Below are the code and all the weights of a small trained network. Each question names an input and a class and asks about switching units off, where a switched-off unit gives its printed mean instead of its output.

import numpy as np


def w(rows, s, z=0):
    codes = np.array(rows[::2]) - 128.0
    scale = np.full(codes.shape[1], s)
    scale[-1] = z or s
    return codes * scale


def f(y):
    return y / 2 * (1 + np.tanh(0.7978845608 * (y + 0.044715 * y**3)))


def log_softmax(a):
    a = a - a.max(-1, keepdims=True)
    return a - np.log(np.exp(a).sum(-1, keepdims=True))


def net(x, mask):
    res = np.array(x, float).reshape(1, 6) / 4 @ E
    y = f(res @ A[0][:, :-1].T + A[0][:, -1])
    res = res + np.where(mask, y, B[0][:, -1]) @ B[0][:, :-1]
    return log_softmax(res[-1] @ U[:, :-1].T + U[:, -1])


A, B = {}, {}
E = w([
[254,215,67,112,97],'x0',
[101,95,116,118,48],'x1',
[111,190,127,71,210],'x2',
[53,176,112,199,119],'x3',
[79,45,6,68,108],'x4',
[124,148,87,176,114],'x5',
],0.0093)
A[0] = w([
[101,145,153,203,117,222],'neuron 1',
[100,64,202,72,172,254],'neuron 2',
[158,147,89,133,171,124],'neuron 3',
[149,140,154,95,103,217],'neuron 4',
[133,136,142,147,90,132],'neuron 5',
[158,108,170,133,104,224],'neuron 6',
[158,73,85,91,102,125],'neuron 7',
[104,155,134,183,93,165],'neuron 8',
[135,129,178,248,133,153],'neuron 9',
[134,216,96,86,147,160],'neuron 10',
[152,125,106,175,37,190],'neuron 11',
[112,91,123,120,177,144],'neuron 12',
[152,116,104,140,80,111],'neuron 13',
[144,88,113,70,102,188],'neuron 14',
[43,156,151,121,180,209],'neuron 15',
[103,161,152,75,141,197],'neuron 16',
[137,127,123,196,119,140],'neuron 17',
],0.015,0.0038)
B[0] = w([
[94,146,145,119,198,204],'neuron 1',
[28,94,116,128,186,234],'neuron 2',
[169,128,85,147,60,175],'neuron 3',
[99,195,120,155,223,179],'neuron 4',
[58,180,75,94,121,157],'neuron 5',
[90,159,199,21,132,181],'neuron 6',
[126,87,170,117,104,217],'neuron 7',
[2,137,132,152,235,187],'neuron 8',
[81,177,194,89,165,218],'neuron 9',
[223,166,78,106,133,217],'neuron 10',
[54,99,115,108,155,244],'neuron 11',
[86,98,73,134,97,167],'neuron 12',
[93,117,110,110,128,182],'neuron 13',
[59,119,204,42,99,209],'neuron 14',
[117,102,15,137,148,215],'neuron 15',
[150,102,104,173,188,176],'neuron 16',
[59,136,157,124,121,171],'neuron 17',
],0.0084,0.011)
U = w([
[245,190,79,160,180,125],'0',
[126,170,248,79,187,177],'1',
[131,26,112,105,38,172],'2',
[168,101,193,216,100,3],'3',
[90,64,79,178,175,180],'4',
],0.012,0.004)

Each question gives the input, the list of numbers given to net, and the class t.
The units are the neurons (one row each of A and B). Each row of codes is followed by its name. A weight is (code - 128) times the scale printed after its matrix; where a second scale follows, it is the last column's (A, B and U).
mask holds one flag per neuron, in row order. A switched-off neuron (its flag False) gives its mean, the last column of its row in B, instead of its output. The means were averaged over made-up inputs and are rounded, as every weight is.
A unit's drop is (log p(t) with every unit on - log p(t) with that unit switched off) / (log p(t) with every unit on - log p(t) with every unit switched off).
The circuit of an input: a set's keep is (log p(t) with only the set's units on - log p(t) with every unit switched off) / (log p(t) with every unit on - log p(t) with every unit switched off). Starting from the 12 units with the biggest drops (on a tie, the unit counted first), units are removed one at a time, each time the one whose removal leaves the highest keep (on an exact tie, the one counted first), for as long as the keep stays at least 0.8.
circuit, biggest first: the units of the circuit, biggest drop first
unit that matters most: the unit with the biggest drop
top k neurons: the k neurons with the biggest drops, biggest first
drop of u: that unit's drop, to one decimal
input [1,-4,-8,0,1,8], class 1: circuit, biggest first	neuron 9; neuron 15
input [-3,-1,7,0,-6,-7], class 4: unit that matters most	neuron 15
input [-3,5,1,7,-4,5], class 1: top 4 neurons	neuron 9; neuron 1; neuron 2; neuron 12
input [-6,1,2,1,-5,-1], class 4: top 2 neurons	neuron 15; neuron 2
input [-1,-5,-8,5,1,8], class 1: top 2 neurons	neuron 9; neuron 15
input [2,4,4,-7,-6,3], class 0: top 2 neurons	neuron 14; neuron 9
input [-4,3,5,6,-4,5], class 4: top 3 neurons	neuron 15; neuron 6; neuron 14
input [7,4,5,1,7,-4], class 2: top 2 neurons	neuron 14; neuron 7
input [5,-2,-8,4,-1,-2], class 1: drop of neuron 8	0.0
input [-7,0,-3,-6,4,3], class 2: drop of neuron 8	0.1
input [-6,3,-2,4,8,-7], class 2: drop of neuron 14	0.4
input [-6,-8,6,-4,-6,5], class 4: drop of neuron 15	0.4
